Each row has a name. Each question is about the rows just above it.

pinib: [-1.00 -1.28 -0.70  4.70 -0.45 -1.86 -3.39 -0.86 -0.85  2.21 -5.38  2.22
  2.15 -1.72 -2.69  2.97  5.46  1.50 -3.66 -6.09  1.13 -1.37 -1.36]
bere: [ 1.95  5.26  1.76 -6.09 -7.54 -2.21 -6.10 -0.01  0.75  1.47 -4.26 -1.50
  5.46 -2.62 -0.36 -8.74  0.23  1.50 -3.66  3.98 -0.85 -1.37 -1.36]
Rotif: [ 1.95  5.26  1.76 -6.09 -7.54 -2.21  2.85 -2.62  0.75  1.47 -4.26 -1.50
  5.46 -2.62 -1.01 -8.74 -0.70  1.50 -3.66  3.98  1.13 -1.60 -1.36]
nati: [-0.15  2.21  6.66 -1.28 -5.26 -1.00  6.10  3.47  0.49 -1.40 -3.56  3.73
 -1.97  1.35 -0.82  6.59  1.14  6.73  2.65 -1.83  3.71 -2.33  3.01]
Whose row is [ 1.95  5.26  1.76 -6.09 -7.54 -2.21 -6.10 -0.01  0.75  1.47 -4.26 -1.50
  5.46 -2.62 -0.36 -8.74  0.23  1.50 -3.66  3.98 -0.85 -1.37 -1.36]? -> bere
[-0.15  2.21  6.66 -1.28 -5.26 -1.00  6.10  3.47  0.49 -1.40 -3.56  3.73
 -1.97  1.35 -0.82  6.59  1.14  6.73  2.65 -1.83  3.71 -2.33  3.01] is in which row? -> nati
Which row holds [-1.00 -1.28 -0.70  4.70 -0.45 -1.86 -3.39 -0.86 -0.85  2.21 -5.38  2.22
  2.15 -1.72 -2.69  2.97  5.46  1.50 -3.66 -6.09  1.13 -1.37 -1.36]? -> pinib

gotun: [-3.16  1.34  0.34  1.99  0.02  0.47  0.61 -1.62  2.53 -1.90 -0.83  0.96
  1.58  0.29]
ruz: [-2.32  2.20 -0.41  3.93  2.90  2.08  2.38 -0.62  3.17 -1.88 -0.38  2.03
  3.23 -0.94]
pinib: [-8.18  4.75 -3.60  2.78  1.03 -2.62 -2.56 -2.17 -4.01 -3.01  1.76 -1.17
  2.19  0.79]
Zag: [-2.72  1.08 -0.97  0.12 -3.72 -6.29 -5.08 -5.37 -6.23 -5.61  0.38 -0.71
  0.74  4.24]
Zigat: [-0.67 -0.18  1.91 -3.50  5.47 -5.08  0.36  2.51  3.32  2.20  0.06  0.65
  0.98 -1.65]
rano: [-0.67 -0.18  1.91 -3.50  5.47  1.99  0.36  2.51  3.32  1.67  0.65  1.54
  1.21 -3.27]
gadi: [ 1.45 -0.32  1.17  2.77 -1.51 -0.81  0.65 -3.17 -0.34 -3.61 -1.57  1.06
 -0.30  2.00]
nati: [ 3.04 -1.71 -0.60  0.64 -3.95 -3.10 -1.71 -3.17  0.98 -1.32  0.31  1.33
 -0.76  1.34]
Sepib: [ 0.75  0.49  3.31  1.13 -0.96 -0.76  0.90 -2.42 -0.92 -1.40 -2.74 -2.75
  1.99  0.32]
beb: [ 3.04 -1.71 -0.60  0.64 -3.95 -3.10 -1.71  0.48  1.40 -3.81 -0.10  3.69
 -4.02  3.55]
Shared by nati and Sepib: -> [-0.76]
Which value is in both nati and gotun? -> [1.34]
The one value in Zag and Zigat: -> [-5.08]
Shared by ruz and Zigat: -> [2.20]
The one value in Sepib and rano: -> [1.99]
Shared by gadi and nati: -> [-3.17]

Zag: [-5.67  0.37 -8.18 -4.06]
Rotif: [-8.19 -5.94 -0.06 -6.68]
nati: [-4.13  0.24  0.57 -0.82]
bere: [0.70 0.51 2.56 1.53]
Zigat: [ 5.68 -1.73 -0.44 -0.43]
gadi: [-4.63  0.51  0.24 -0.66]
beb: [ 0.25  0.38 -0.44 -0.73]
The one value in bere and gadi: -> [0.51]
The one value in Zigat and beb: -> [-0.44]
Which value is in both gadi and bere? -> [0.51]
Shared by gadi and nati: -> [0.24]
Whose row is [ 0.25  0.38 -0.44 -0.73]? -> beb

rano: [-0.58  2.65  3.53 -3.40  2.24 -2.96  0.94]
nati: [ 0.93  0.89 -9.31 -1.37  2.21  3.54  0.74]
gotun: [-0.96 -2.35 -4.09  3.53  0.53  1.78 -2.74]
Sepib: [ 0.74  4.08  0.00  5.20  5.58  5.31 -2.95]
beb: [-1.64  0.91 -2.95 -9.32  0.93  0.53 -0.05]
The one value in beb and nati: -> [0.93]
Which value is in both Sepib and beb? -> [-2.95]
The one value in rano and gotun: -> [3.53]
Shared by beb and gotun: -> [0.53]
Shared by gotun and rano: -> [3.53]
The row with [-1.64  0.91 -2.95 -9.32  0.93  0.53 -0.05] is -> beb
The one value in nati and Sepib: -> [0.74]

Zigat: [-0.05 -5.80 -3.20 -1.31  2.11  0.25  2.18  0.56  7.99]
nati: [ 2.08 -1.53  2.56 -1.38  1.98  7.05 -1.33  8.23 -1.21]
Zag: [-2.00 -1.76  8.18  3.42 -4.20  7.06  3.41  1.39 -3.70]
ruz: [ 5.61  3.06 -0.97 -1.02 -3.79  1.11  3.18 -2.04 -0.42]
beb: [ 3.47  7.06  2.02 -2.64 -6.79 -1.48  1.67 -2.55  3.35]
gadi: [ 1.98 -2.71  1.39 -3.24  7.44  8.19 -0.21 -1.22  3.15]
Sepib: [-1.74 -3.37  3.04 -3.98  2.79 -0.08 -0.89 -3.71  2.11]
pinib: [ 1.94  0.79 -0.86 -2.23  0.81  2.62  3.61 -6.63  1.34]
gotun: [ 4.05  0.56  0.14 -0.97  3.15 -6.04  1.58 -4.85  1.39]
rano: [-0.42  1.87  2.22 -1.98 -7.31 -3.47 -1.96 -4.89  0.12]
Rotif: [ 1.76 -0.71 -2.82  0.73  1.39  1.19  6.07 -2.90  0.88]
bere: [ 3.47  1.66  3.68 -2.64 -6.79 -1.48  1.67 -2.55  3.35]
Whose row is [ 1.98 -2.71  1.39 -3.24  7.44  8.19 -0.21 -1.22  3.15]? -> gadi
Shared by Rotif and gadi: -> [1.39]
The one value in beb and Zag: -> [7.06]
Which value is in both Zag and Rotif? -> [1.39]
The one value in Zigat and Sepib: -> [2.11]
Which value is in both Zag and beb? -> [7.06]

rano: [-6.40 -4.60 -1.02  2.41  0.30 -4.19]
pinib: [ 0.79  0.39 -4.59  0.86 -7.19 -2.39]
Sepib: [ 3.51  3.19  5.92  3.51 -4.60  2.71]
ruz: [-1.40  4.62  3.42  3.51 -8.01 -0.01]
gotun: [-3.42  4.46  3.31  3.06 -4.82 -0.84]
nati: [-3.42  4.46  3.31  3.06 -4.60  2.71]
Zag: [ 0.79  0.39 -2.88  0.86 -7.19  3.52]
Shared by ruz and Sepib: -> [3.51]
Which value is in both Sepib and rano? -> [-4.60]
Which value is in both rano and Sepib? -> [-4.60]
The one value in rano and nati: -> [-4.60]

